Here is a tiny trained network, its code and every weight. The questions are about switching its units off for an input and a target symbol, where a switched-off unit gives its printed mean instead of its output.

import numpy as np


def w(rows, s, z=0):
    codes = np.array(rows[::2]) - 128.0
    scale = np.full(codes.shape[1], s)
    scale[-1] = z or s
    return codes * scale


def norm(h):
    return h / np.sqrt((h * h).mean(-1, keepdims=True) + 1e-5)


def softmax(a):
    e = np.exp(a - a.max(-1, keepdims=True))
    return e / e.sum(-1, keepdims=True)


def log_softmax(a):
    a = a - a.max(-1, keepdims=True)
    return a - np.log(np.exp(a).sum(-1, keepdims=True))


def net(x, mask):
    ids = ['αβδηθλμξπφψ'.index(c) for c in x.split()]
    T = len(ids)
    res = E[ids] + P[:T]
    u = 0
    for l in range(3):
        r = norm(res)
        for j in range(3):
            rows = slice(3 * j, 3 * j + 3)
            q, k, v = (r @ M[l][rows].T for M in (Q, K, V))
            z = softmax(np.where(np.tri(T) > 0, q @ k.T / 3**0.5, -1e9)) @ v
            o = O[l][rows]
            res = res + np.where(mask[u + j], z, o[:, -1]) @ o[:, :-1]
        u += 3
    return log_softmax(norm(res)[-1] @ U[:, :-1].T + U[:, -1])


Q, K, V, O = {}, {}, {}, {}
E = w([
[169,72,152,103],'α',
[144,200,123,151],'β',
[144,203,123,149],'δ',
[60,187,137,253],'η',
[79,134,134,67],'θ',
[154,163,156,90],'λ',
[142,168,107,123],'μ',
[136,162,104,117],'ξ',
[49,211,245,137],'π',
[163,90,79,161],'φ',
[125,157,108,92],'ψ',
],0.019)
P = w([
[154,255,27,150],'0',
[142,237,59,152],'1',
[135,212,79,141],'2',
[125,194,102,142],'3',
[121,177,133,146],'4',
[118,159,148,150],'5',
[111,140,164,145],'6',
[109,121,177,141],'7',
[109,134,167,144],'8',
],0.0061)
Q[0] = w([
[96,75,104,151],'0.h0',
[154,118,72,131],'0.h0',
[189,141,161,89],'0.h0',
[208,154,208,176],'0.h1',
[164,109,158,108],'0.h1',
[132,129,137,80],'0.h1',
[122,87,81,112],'0.h2',
[89,147,129,136],'0.h2',
[158,6,102,173],'0.h2',
],0.018)
K[0] = w([
[153,135,60,174],'0.h0',
[153,169,129,148],'0.h0',
[182,161,219,26],'0.h0',
[168,136,146,248],'0.h1',
[138,187,90,155],'0.h1',
[72,159,99,111],'0.h1',
[95,159,87,114],'0.h2',
[109,72,97,132],'0.h2',
[94,234,57,172],'0.h2',
],0.014)
V[0] = w([
[182,101,181,78],'0.h0',
[134,232,192,90],'0.h0',
[254,195,183,74],'0.h0',
[147,137,226,99],'0.h1',
[185,146,201,107],'0.h1',
[128,110,129,58],'0.h1',
[188,166,194,96],'0.h2',
[133,158,140,119],'0.h2',
[207,68,122,108],'0.h2',
],0.008)
O[0] = w([
[121,253,104,125,116],'0.h0',
[186,124,116,59,254],'0.h0',
[227,223,129,103,220],'0.h0',
[93,130,46,158,110],'0.h1',
[97,177,69,159,129],'0.h1',
[131,88,146,192,108],'0.h1',
[203,169,134,20,180],'0.h2',
[142,164,130,119,155],'0.h2',
[165,11,194,89,107],'0.h2',
],0.0069,0.0075)
Q[1] = w([
[188,116,77,157],'1.h0',
[93,173,98,115],'1.h0',
[172,107,158,176],'1.h0',
[66,177,143,142],'1.h1',
[138,112,7,107],'1.h1',
[112,181,149,148],'1.h1',
[117,93,114,122],'1.h2',
[74,80,218,205],'1.h2',
[136,148,135,47],'1.h2',
],0.015)
K[1] = w([
[159,100,74,171],'1.h0',
[118,119,95,44],'1.h0',
[154,126,135,211],'1.h0',
[11,74,248,46],'1.h1',
[53,97,56,196],'1.h1',
[61,156,222,92],'1.h1',
[169,108,52,137],'1.h2',
[131,180,98,206],'1.h2',
[141,124,140,55],'1.h2',
],0.012)
V[1] = w([
[160,123,50,111],'1.h0',
[152,153,223,94],'1.h0',
[173,74,54,160],'1.h0',
[81,144,200,121],'1.h1',
[118,122,78,97],'1.h1',
[177,124,128,250],'1.h1',
[137,102,58,157],'1.h2',
[197,133,106,173],'1.h2',
[117,158,157,171],'1.h2',
],0.011)
O[1] = w([
[133,62,175,189,254],'1.h0',
[129,160,1,142,235],'1.h0',
[52,130,213,139,22],'1.h0',
[70,122,131,122,96],'1.h1',
[151,112,100,108,161],'1.h1',
[142,208,221,166,7],'1.h1',
[153,95,159,107,15],'1.h2',
[154,183,220,142,144],'1.h2',
[160,147,145,107,95],'1.h2',
],0.0078,0.0036)
Q[2] = w([
[29,80,105,166],'2.h0',
[55,39,142,180],'2.h0',
[138,72,162,181],'2.h0',
[127,85,128,107],'2.h1',
[81,187,137,136],'2.h1',
[170,162,117,134],'2.h1',
[190,90,249,114],'2.h2',
[77,77,145,184],'2.h2',
[140,129,92,63],'2.h2',
],0.016)
K[2] = w([
[105,90,142,208],'2.h0',
[137,72,111,220],'2.h0',
[156,90,69,185],'2.h0',
[164,150,150,126],'2.h1',
[46,160,127,91],'2.h1',
[121,79,121,161],'2.h1',
[252,152,127,95],'2.h2',
[170,67,135,218],'2.h2',
[105,63,129,55],'2.h2',
],0.015)
V[2] = w([
[12,126,185,74],'2.h0',
[72,92,92,40],'2.h0',
[187,39,175,187],'2.h0',
[103,123,140,37],'2.h1',
[104,189,169,62],'2.h1',
[86,154,82,254],'2.h1',
[105,181,134,77],'2.h2',
[120,173,124,210],'2.h2',
[178,209,146,95],'2.h2',
],0.0096)
O[2] = w([
[82,210,153,38,36],'2.h0',
[137,193,217,74,103],'2.h0',
[254,144,39,126,3],'2.h0',
[134,180,184,55,125],'2.h1',
[182,91,101,10,168],'2.h1',
[137,124,20,240,114],'2.h1',
[82,95,144,94,193],'2.h2',
[131,249,196,151,120],'2.h2',
[49,85,194,114,230],'2.h2',
],0.0076,0.0078)
U = w([
[172,105,132,161,25],'α',
[164,167,136,173,66],'β',
[184,193,150,179,103],'δ',
[70,135,87,242,252],'η',
[86,78,3,120,168],'θ',
[221,208,89,53,34],'λ',
[179,97,139,158,145],'μ',
[165,70,135,157,129],'ξ',
[40,184,127,100,185],'π',
[111,86,241,196,171],'φ',
[143,48,154,112,203],'ψ',
],0.014,0.0044)

Each question gives the input, a string of symbols that net reads in full, and the target symbol t.
The units are the heads (3 rows each of Q, K, V and O). Each row of codes is followed by its name. A weight is (code - 128) times the scale printed after its matrix; where a second scale follows, it is the last column's (O and U).
mask holds one flag per head, layer by layer. A switched-off head (its flag False) gives its mean, the last column of its rows in O, instead of its output. The means were averaged over made-up inputs and are rounded, as every weight is.
A unit's drop is (log p(t) with every unit on - log p(t) with that unit switched off) / (log p(t) with every unit on - log p(t) with every unit switched off).
The circuit of an input: a set's keep is (log p(t) with only the set's units on - log p(t) with every unit switched off) / (log p(t) with every unit on - log p(t) with every unit switched off). Starting from all 9 units, units are removed one at a time, each time the one whose removal leaves the highest keep (on an exact tie, the one counted first), for as long as the keep stays at least 0.8.
units of the circuit, in order: the units of the circuit, biggest drop first
most important unit: the unit with the biggest drop
which heads matter: for each layer, one digit per head in row order, 1 if its drop is at least 0.15 and else 0, layers parted by /
drop when u is switched off: that unit's drop, to one decimal
input η δ ψ δ ξ, target η: which heads matter => 001 / 000 / 010
input β δ π φ η η δ β, target η: which heads matter => 000 / 000 / 010
input λ δ λ η α ψ δ η α, target η: units of the circuit, in order => [2.h1; 0.h0; 0.h2]
input ψ η ψ δ π π δ φ ξ, target φ: most important unit => 0.h2
input μ π ξ, target π: which heads matter => 000 / 000 / 100
input δ θ ψ π μ, target π: which heads matter => 000 / 000 / 100
input φ λ δ ψ δ μ ξ θ, target θ: which heads matter => 000 / 000 / 000
input δ δ ψ, target ψ: units of the circuit, in order => [2.h2; 2.h0; 0.h0; 1.h0]
input π δ ψ α μ θ α, target θ: units of the circuit, in order => [1.h2; 0.h2; 0.h0]
input π β α θ ψ δ α δ μ, target θ: which heads matter => 110 / 101 / 001
input ψ ξ ξ π μ μ, target π: which heads matter => 000 / 000 / 000
input δ φ ξ, target φ: which heads matter => 000 / 000 / 000
input π ψ β φ δ, target φ: which heads matter => 000 / 000 / 000
input λ λ θ ξ π δ δ δ ψ, target π: units of the circuit, in order => [2.h0]
input ψ λ δ λ π δ, target π: which heads matter => 000 / 010 / 101
input η β ψ δ ψ, target η: units of the circuit, in order => [2.h1; 0.h0; 1.h1]
input β α δ, target δ: units of the circuit, in order => [2.h2; 2.h0; 1.h2]
input α φ δ ξ η α α, target η: units of the circuit, in order => [0.h0; 2.h1]
input π φ ψ, target φ: drop when 1.h0 is switched off => 0.1
input δ α π θ μ δ, target π: most important unit => 2.h0
